Here is a tiny trained network, its code and every weight. The questions are about switching its units off for an input and a target symbol, where a switched-off unit gives its printed mean instead of its output.

import numpy as np


def w(rows, s, z=0):
    codes = np.array(rows[::2]) - 128.0
    scale = np.full(codes.shape[1], s)
    scale[-1] = z or s
    return codes * scale


def norm(h):
    return h / np.sqrt((h * h).mean(-1, keepdims=True) + 1e-5)


def f(y):
    return np.maximum(y, 0)


def softmax(a):
    e = np.exp(a - a.max(-1, keepdims=True))
    return e / e.sum(-1, keepdims=True)


def log_softmax(a):
    a = a - a.max(-1, keepdims=True)
    return a - np.log(np.exp(a).sum(-1, keepdims=True))


def net(x, mask):
    ids = ['ΔΘΦΨαβγεζηλμξπστ'.index(c) for c in x.split()]
    T = len(ids)
    res = E[ids] + P[:T]
    q, k, v = (norm(res) @ M[0].T for M in (Q, K, V))
    z = softmax(np.where(np.tri(T) > 0, q @ k.T / 3**0.5, -1e9)) @ v
    res = res + np.where(mask[0], z, O[0][:, -1]) @ O[0][:, :-1]
    y = f(norm(res) @ A[0][:, :-1].T + A[0][:, -1])
    res = res + np.where(mask[1:17], y, B[0][:, -1]) @ B[0][:, :-1]
    return log_softmax(norm(res)[-1] @ U[:, :-1].T + U[:, -1])


Q, K, V, O, A, B = {}, {}, {}, {}, {}, {}
E = w([
[107,166,168,121,149,85,68,88],'Δ',
[129,102,146,137,177,96,84,91],'Θ',
[94,67,76,207,151,100,254,47],'Φ',
[91,189,176,131,141,83,87,65],'Ψ',
[136,105,173,172,119,144,134,132],'α',
[111,130,93,135,177,146,193,144],'β',
[140,100,164,185,119,147,134,127],'γ',
[138,105,169,163,129,147,131,128],'ε',
[99,135,174,99,149,101,130,47],'ζ',
[127,42,56,138,78,132,150,206],'η',
[219,125,136,122,125,191,37,187],'λ',
[64,165,157,92,145,137,161,125],'μ',
[142,106,169,169,125,145,131,124],'ξ',
[37,18,77,60,84,66,183,153],'π',
[79,104,24,168,99,169,124,103],'σ',
[87,132,102,190,107,3,204,234],'τ',
],0.0096)
P = w([
[251,231,89,11,55,41,102,41],'0',
[137,177,114,128,86,175,72,76],'1',
[110,151,105,133,92,169,68,105],'2',
[101,130,98,143,99,173,70,116],'3',
[103,123,92,149,96,162,86,126],'4',
[103,112,90,154,103,160,85,131],'5',
[103,99,87,160,97,164,88,130],'6',
[110,95,90,163,97,151,98,135],'7',
[109,81,82,166,99,156,101,134],'8',
[115,80,82,167,95,148,107,140],'9',
[111,74,84,174,101,151,112,140],'10',
[111,71,85,176,89,145,124,144],'11',
],0.0027)
Q[0] = w([
[87,133,84,82,150,85,153,176],'H1',
[129,124,1,89,150,42,117,161],'H1',
[149,160,115,106,128,143,122,179],'H1',
],0.0099)
K[0] = w([
[3,126,216,131,212,221,149,173],'H1',
[7,53,138,251,204,193,41,159],'H1',
[118,170,142,194,71,200,140,237],'H1',
],0.0056)
V[0] = w([
[95,111,84,197,154,84,120,50],'H1',
[178,96,60,176,86,119,63,126],'H1',
[102,202,109,196,2,91,138,139],'H1',
],0.005)
O[0] = w([
[44,148,112,129,144,151,223,73,169],'H1',
[117,174,86,73,76,176,138,106,6],'H1',
[90,173,1,163,141,41,99,131,169],'H1',
],0.0057,0.0024)
A[0] = w([
[111,220,120,44,160,139,138,115,52],'N1',
[162,122,95,128,86,114,109,147,3],'N2',
[146,131,109,134,190,105,191,158,17],'N3',
[149,111,116,159,94,214,155,158,94],'N4',
[124,110,188,120,168,113,151,124,71],'N5',
[142,168,88,178,132,63,96,154,56],'N6',
[123,231,130,1,144,139,153,112,1],'N7',
[148,127,77,125,57,164,120,172,3],'N8',
[191,106,113,91,64,195,110,184,100],'N9',
[205,105,152,54,132,223,70,221,15],'N10',
[168,74,100,89,121,152,206,171,48],'N11',
[160,111,162,150,99,86,61,108,112],'N12',
[110,161,147,97,168,94,96,55,29],'N13',
[137,126,141,95,169,163,184,168,80],'N14',
[198,96,143,124,68,161,75,167,118],'N15',
[99,244,149,45,141,126,117,125,54],'N16',
],0.0086,0.004)
B[0] = w([
[194,123,196,125,61,137,35,189,182],'N1',
[106,71,124,204,89,153,61,143,154],'N2',
[187,126,161,79,113,139,91,83,158],'N3',
[150,158,124,51,132,94,86,107,220],'N4',
[114,144,93,170,78,161,140,140,236],'N5',
[143,158,192,66,121,130,160,158,188],'N6',
[167,100,19,160,255,35,15,63,169],'N7',
[166,108,114,229,95,125,134,105,199],'N8',
[198,134,121,150,186,114,198,136,208],'N9',
[129,251,206,117,168,218,68,158,160],'N10',
[135,64,148,137,97,80,126,55,191],'N11',
[131,108,70,106,164,125,82,134,218],'N12',
[206,133,143,74,126,86,129,117,254],'N13',
[207,129,118,87,162,63,85,109,157],'N14',
[73,103,130,110,120,157,209,144,224],'N15',
[169,68,96,91,133,160,179,32,216],'N16',
],0.0087,0.0036)
U = w([
[163,154,137,133,236,24,2,89,226],'Δ',
[183,113,248,58,50,172,184,67,59],'Θ',
[69,155,149,155,237,138,252,32,87],'Φ',
[74,175,228,250,160,78,65,122,232],'Ψ',
[137,111,126,82,24,158,84,215,123],'α',
[91,87,173,102,125,191,122,147,101],'β',
[160,208,156,177,16,105,84,117,45],'γ',
[138,121,65,73,234,153,231,177,44],'ε',
[110,102,228,205,62,171,42,112,105],'ζ',
[233,134,93,221,102,134,198,172,82],'η',
[165,189,157,154,192,211,137,168,210],'λ',
[104,49,141,167,228,130,105,211,196],'μ',
[132,134,77,63,148,144,166,170,45],'ξ',
[3,44,108,29,119,71,103,134,2],'π',
[69,196,26,141,105,158,95,114,163],'σ',
[128,206,129,105,150,35,192,203,149],'τ',
],0.0074,0.0038)

Each question gives the input, a string of symbols that net reads in full, and the target symbol t.
The units are the heads (3 rows each of Q, K, V and O) and the neurons (one row each of A and B). Each row of codes is followed by its name. A weight is (code - 128) times the scale printed after its matrix; where a second scale follows, it is the last column's (O, A, B and U).
mask holds one flag per unit, heads first, then neurons. A switched-off unit (its flag False) gives its mean, the last column of its rows in O or B, instead of its output. The means were averaged over made-up inputs and are rounded, as every weight is.
A unit's drop is (log p(t) with every unit on - log p(t) with that unit switched off) / (log p(t) with every unit on - log p(t) with every unit switched off).
The circuit of an input: a set's keep is (log p(t) with only the set's units on - log p(t) with every unit switched off) / (log p(t) with every unit on - log p(t) with every unit switched off). Starting from the 12 units with the biggest drops (on a tie, the unit counted first), units are removed one at a time, each time the one whose removal leaves the highest keep (on an exact tie, the one counted first), for as long as the keep stays at least 0.8.
circuit, biggest first: the units of the circuit, biggest drop first
most important unit: the unit with the biggest drop
k most important neurons: the k neurons with the biggest drops, biggest first
drop of u: that unit's drop, to one decimal
input Δ μ γ, target Δ: most important unit	N4
input η ξ λ Θ ζ η μ, target Δ: 2 most important neurons	(N7, N1)
input π μ α ζ η μ ζ σ ζ μ μ, target Ψ: circuit, biggest first	(H1, N16, N5)
input Θ μ μ γ γ, target Θ: 2 most important neurons	(N4, N7)
input Δ ε μ β μ μ ξ, target Δ: 4 most important neurons	(N4, N15, N5, N16)
input η τ μ α ζ μ, target Θ: 3 most important neurons	(N7, N16, N12)
input α ζ μ π μ σ Θ Δ α Φ α, target α: 2 most important neurons	(N6, N9)
input ζ τ π γ Φ α Ψ α ζ μ μ ε, target ζ: 2 most important neurons	(N9, N13)
input σ τ ζ ζ β Δ μ τ η Ψ λ ε, target σ: circuit, biggest first	(H1, N13, N16)
input Δ η μ μ μ λ α, target Δ: 3 most important neurons	(N4, N15, N5)
input μ γ μ α α μ, target Φ: 3 most important neurons	(N1, N4, N7)
input γ η Θ Ψ Θ, target Θ: circuit, biggest first	(H1, N7)
input μ λ Φ Θ γ, target μ: 2 most important neurons	(N12, N15)
input Θ μ α α, target Θ: 3 most important neurons	(N4, N7, N12)
input π μ Ψ η τ μ η Φ η γ, target π: most important neuron	(N4)
input π η η Δ μ τ Δ λ α, target π: 2 most important neurons	(N4, N15)
input Θ μ μ η μ μ α β η Θ, target Θ: 2 most important neurons	(N7, N13)
input η μ α π ε α, target η: drop of N4	0.1
input γ η ζ ζ σ α, target γ: drop of N8	0.2
input λ β ε, target λ: drop of H1	1.3
input β μ ζ μ τ ζ, target Θ: most important unit	N13
